Below are the code and all the weights of a small trained network. Each question names an input and a class and asks about switching units off, where a switched-off unit gives its printed mean instead of its output.

import numpy as np


def w(rows, s, z=0):
    codes = np.array(rows[::2]) - 128.0
    scale = np.full(codes.shape[1], s)
    scale[-1] = z or s
    return codes * scale


def f(y):
    return np.maximum(y, 0)


def log_softmax(a):
    a = a - a.max(-1, keepdims=True)
    return a - np.log(np.exp(a).sum(-1, keepdims=True))


def net(x, mask):
    res = np.array(x, float).reshape(1, 8) / 4 @ E
    y = f(res @ A[0][:, :-1].T + A[0][:, -1])
    res = res + np.where(mask, y, B[0][:, -1]) @ B[0][:, :-1]
    return log_softmax(res[-1] @ U[:, :-1].T + U[:, -1])


A, B = {}, {}
E = w([
[49,123,101,97,117,199,122,254,221],'x0',
[126,136,121,126,139,122,126,131,125],'x1',
[116,38,110,207,177,46,196,190,106],'x2',
[131,128,137,128,124,123,131,129,131],'x3',
[137,126,136,120,126,128,141,129,127],'x4',
[180,31,55,92,60,38,45,127,179],'x5',
[130,70,212,140,214,143,72,91,196],'x6',
[119,118,133,123,123,126,129,121,127],'x7',
],0.0074)
A[0] = w([
[75,136,119,85,125,183,127,254,205,2],'N0',
[131,73,170,126,193,134,49,100,180,119],'N1',
[107,59,129,219,190,55,209,184,84,152],'N2',
[129,219,146,85,94,184,85,52,141,129],'N3',
[115,80,119,215,170,86,178,183,124,110],'N4',
[215,134,139,154,136,83,125,34,38,54],'N5',
[124,194,79,128,62,121,177,170,52,149],'N6',
[184,142,157,141,138,82,143,11,34,99],'N7',
[172,72,103,96,79,84,73,160,166,18],'N8',
[86,198,165,141,205,182,205,119,94,58],'N9',
[114,132,168,144,164,159,168,129,138,163],'N10',
[129,106,182,135,216,144,106,106,173,135],'N11',
[127,115,180,165,237,148,95,86,190,127],'N12',
[80,201,192,169,189,215,197,145,71,48],'N13',
],0.0065,0.0033)
B[0] = w([
[31,114,151,150,228,147,193,173,210,235],'N0',
[161,177,116,192,37,86,211,193,54,194],'N1',
[200,183,201,48,128,221,24,96,94,255],'N2',
[159,174,191,52,142,183,38,131,69,219],'N3',
[203,171,201,26,169,221,58,118,111,214],'N4',
[21,106,143,171,219,176,144,194,245,213],'N5',
[149,181,142,187,70,100,187,205,77,224],'N6',
[14,102,152,132,215,155,173,217,224,227],'N7',
[132,62,54,130,128,67,101,47,173,195],'N8',
[185,46,41,148,99,52,74,41,187,217],'N9',
[136,118,83,129,104,84,133,67,110,183],'N10',
[137,199,146,190,57,123,178,182,60,191],'N11',
[142,192,122,168,49,115,201,207,56,203],'N12',
[197,38,1,139,125,18,75,38,195,236],'N13',
],0.0056,0.0071)
U = w([
[2,104,143,151,242,166,179,181,223,96],'0',
[204,48,57,141,107,34,84,43,161,91],'1',
[129,131,148,115,102,155,140,123,88,254],'2',
[201,174,193,26,141,243,43,122,80,80],'3',
[149,185,130,206,30,103,241,200,36,92],'4',
],0.0075,0.0089)

Each question gives the input, the list of numbers given to net, and the class t.
The units are the neurons (one row each of A and B). Each row of codes is followed by its name. A weight is (code - 128) times the scale printed after its matrix; where a second scale follows, it is the last column's (A, B and U).
mask holds one flag per neuron, in row order. A switched-off neuron (its flag False) gives its mean, the last column of its row in B, instead of its output. The means were averaged over made-up inputs and are rounded, as every weight is.
A unit's drop is (log p(t) with every unit on - log p(t) with that unit switched off) / (log p(t) with every unit on - log p(t) with every unit switched off).
The circuit of an input: a set's keep is (log p(t) with only the set's units on - log p(t) with every unit switched off) / (log p(t) with every unit on - log p(t) with every unit switched off). Starting from the 12 units with the biggest drops (on a tie, the unit counted first), units are removed one at a time, each time the one whose removal leaves the highest keep (on an exact tie, the one counted first), for as long as the keep stays at least 0.8.
units of the circuit, in order: the units of the circuit, biggest drop first
most important unit: the unit with the biggest drop
k most important neurons: the k neurons with the biggest drops, biggest first
drop of u: that unit's drop, to one decimal
input [4,-1,7,3,-5,-7,0,-8], class 2: 3 most important neurons => [N2 N4 N8]
input [-4,8,-5,-3,1,2,6,1], class 4: units of the circuit, in order => [N1 N12 N11]
input [-6,-2,4,0,-4,-7,-7,4], class 1: most important neuron => [N13]
input [-7,-5,5,-5,-3,5,-6,5], class 0: units of the circuit, in order => [N5 N7]
input [7,-5,-7,-7,0,6,3,3], class 0: 3 most important neurons => [N0 N2 N4]
input [-8,-8,-8,6,4,-6,4,0], class 0: 3 most important neurons => [N7 N5 N2]
input [3,3,1,-3,-4,-6,0,-1], class 1: units of the circuit, in order => [N13 N9]
input [5,3,8,7,2,7,-2,7], class 3: units of the circuit, in order => [N2 N4]
input [-7,7,6,7,7,-6,3,1], class 0: 2 most important neurons => [N7 N5]
input [-6,0,-2,1,8,1,7,-1], class 4: 4 most important neurons => [N1 N12 N11 N0]
input [-8,4,-7,-2,4,-1,3,1], class 0: 2 most important neurons => [N7 N5]
input [-5,-2,2,-6,0,-7,4,-4], class 1: 3 most important neurons => [N13 N9 N0]
input [-5,-1,0,7,-2,-6,7,-4], class 4: 2 most important neurons => [N12 N11]
input [5,-1,-5,-6,-3,-6,7,2], class 4: most important unit => N12
input [-7,-4,3,4,2,7,8,-3], class 4: 3 most important neurons => [N1 N12 N11]
input [-7,8,8,8,5,2,7,-5], class 3: 3 most important neurons => [N2 N4 N0]
input [-3,3,0,3,-2,-5,7,3], class 4: units of the circuit, in order => [N12 N11]
input [4,-8,-1,1,-6,-7,0,6], class 1: drop of N13 => 0.4
input [5,6,-5,-5,5,-7,-7,-2], class 1: drop of N13 => 0.6
input [-7,4,6,0,1,-6,-1,0], class 0: most important unit => N7
input [-6,8,7,8,-7,1,0,1], class 3: drop of N4 => 0.4
